Below is a small trained network, with its code and all its weights. Each question gives an input and a class and asks what happens when units are switched off, that is, made to give their printed mean instead of their output.

import numpy as np


def w(rows, s, z=0):
    codes = np.array(rows[::2]) - 128.0
    scale = np.full(codes.shape[1], s)
    scale[-1] = z or s
    return codes * scale


def f(y):
    return np.maximum(y, 0)


def log_softmax(a):
    a = a - a.max(-1, keepdims=True)
    return a - np.log(np.exp(a).sum(-1, keepdims=True))


def net(x, mask):
    res = np.array(x, float).reshape(1, 6) / 4 @ E
    y = f(res @ A[0][:, :-1].T + A[0][:, -1])
    res = res + np.where(mask, y, B[0][:, -1]) @ B[0][:, :-1]
    return log_softmax(res[-1] @ U[:, :-1].T + U[:, -1])


A, B = {}, {}
E = w([
[4,115,36],'x0',
[87,11,4],'x1',
[76,77,216],'x2',
[237,49,171],'x3',
[93,246,124],'x4',
[86,11,212],'x5',
],0.0047)
A[0] = w([
[149,163,169,102],'neuron 0',
[212,179,149,169],'neuron 1',
[111,145,76,253],'neuron 2',
[91,163,159,9],'neuron 3',
[230,193,81,132],'neuron 4',
[105,128,142,173],'neuron 5',
[3,177,64,110],'neuron 6',
[121,121,172,186],'neuron 7',
[96,123,196,191],'neuron 8',
[122,61,154,219],'neuron 9',
[137,107,186,168],'neuron 10',
[157,173,198,100],'neuron 11',
[153,170,177,102],'neuron 12',
[189,82,125,66],'neuron 13',
[123,127,71,135],'neuron 14',
[200,91,117,119],'neuron 15',
[88,157,131,51],'neuron 16',
],0.013,0.0031)
B[0] = w([
[125,117,191,169],'neuron 0',
[133,178,213,214],'neuron 1',
[51,127,84,209],'neuron 2',
[124,75,177,150],'neuron 3',
[50,236,152,223],'neuron 4',
[135,102,130,154],'neuron 5',
[53,5,144,254],'neuron 6',
[167,103,150,174],'neuron 7',
[174,76,180,190],'neuron 8',
[200,117,20,212],'neuron 9',
[186,109,154,189],'neuron 10',
[134,115,227,192],'neuron 11',
[126,113,205,177],'neuron 12',
[154,204,74,188],'neuron 13',
[89,135,89,181],'neuron 14',
[152,205,64,199],'neuron 15',
[116,94,182,152],'neuron 16',
],0.025,0.0078)
U = w([
[217,61,172,189],'0',
[196,160,254,40],'1',
[75,102,144,254],'2',
[89,233,201,74],'3',
[40,12,137,59],'4',
[205,177,87,159],'5',
],0.0055,0.0047)

Each question gives the input, the list of numbers given to net, and the class t.
The units are the neurons (one row each of A and B). Each row of codes is followed by its name. A weight is (code - 128) times the scale printed after its matrix; where a second scale follows, it is the last column's (A, B and U).
mask holds one flag per neuron, in row order. A switched-off neuron (its flag False) gives its mean, the last column of its row in B, instead of its output. The means were averaged over made-up inputs and are rounded, as every weight is.
A unit's drop is (log p(t) with every unit on - log p(t) with that unit switched off) / (log p(t) with every unit on - log p(t) with every unit switched off).
The circuit of an input: a set's keep is (log p(t) with only the set's units on - log p(t) with every unit switched off) / (log p(t) with every unit on - log p(t) with every unit switched off). Starting from the 12 units with the biggest drops (on a tie, the unit counted first), units are removed one at a time, each time the one whose removal leaves the highest keep (on an exact tie, the one counted first), for as long as the keep stays at least 0.8.
units of the circuit, in order: the units of the circuit, biggest drop first
unit that matters most: the unit with the biggest drop
top k neurons: the k neurons with the biggest drops, biggest first
drop when u is switched off: that unit's drop, to one decimal
input [1,7,3,-4,-7,5], class 0: unit that matters most : neuron 9
input [3,2,8,-7,-4,7], class 0: units of the circuit, in order : (neuron 9; neuron 8)
input [-3,4,3,-1,-5,2], class 5: units of the circuit, in order : (neuron 6; neuron 9)
input [1,-8,8,-4,-2,6], class 0: top 4 neurons : (neuron 4; neuron 1; neuron 9; neuron 8)
input [-4,2,-2,-6,-7,8], class 0: units of the circuit, in order : (neuron 4; neuron 2)
input [-1,2,3,6,4,6], class 5: top 2 neurons : (neuron 6; neuron 9)
input [5,1,-3,4,-1,5], class 5: units of the circuit, in order : (neuron 6; neuron 9)
input [3,-1,5,-1,-5,0], class 0: top 2 neurons : (neuron 4; neuron 6)
input [7,-6,-6,0,-8,5], class 0: top 3 neurons : (neuron 4; neuron 6; neuron 15)
input [7,4,5,0,-7,4], class 0: top 3 neurons : (neuron 9; neuron 4; neuron 2)
input [-7,5,1,0,-2,-6], class 3: top 2 neurons : (neuron 4; neuron 9)
input [-8,-5,-1,5,4,-8], class 3: drop when neuron 16 is switched off : 0.0
input [3,0,-6,6,1,3], class 5: drop when neuron 6 is switched off : 0.3
input [1,2,-5,2,0,3], class 5: drop when neuron 6 is switched off : 0.7
input [-6,-6,-2,0,-3,-7], class 3: top 2 neurons : (neuron 4; neuron 8)
input [4,2,0,-8,2,-8], class 4: unit that matters most : neuron 6
input [3,5,5,-1,6,-5], class 4: drop when neuron 6 is switched off : 0.1
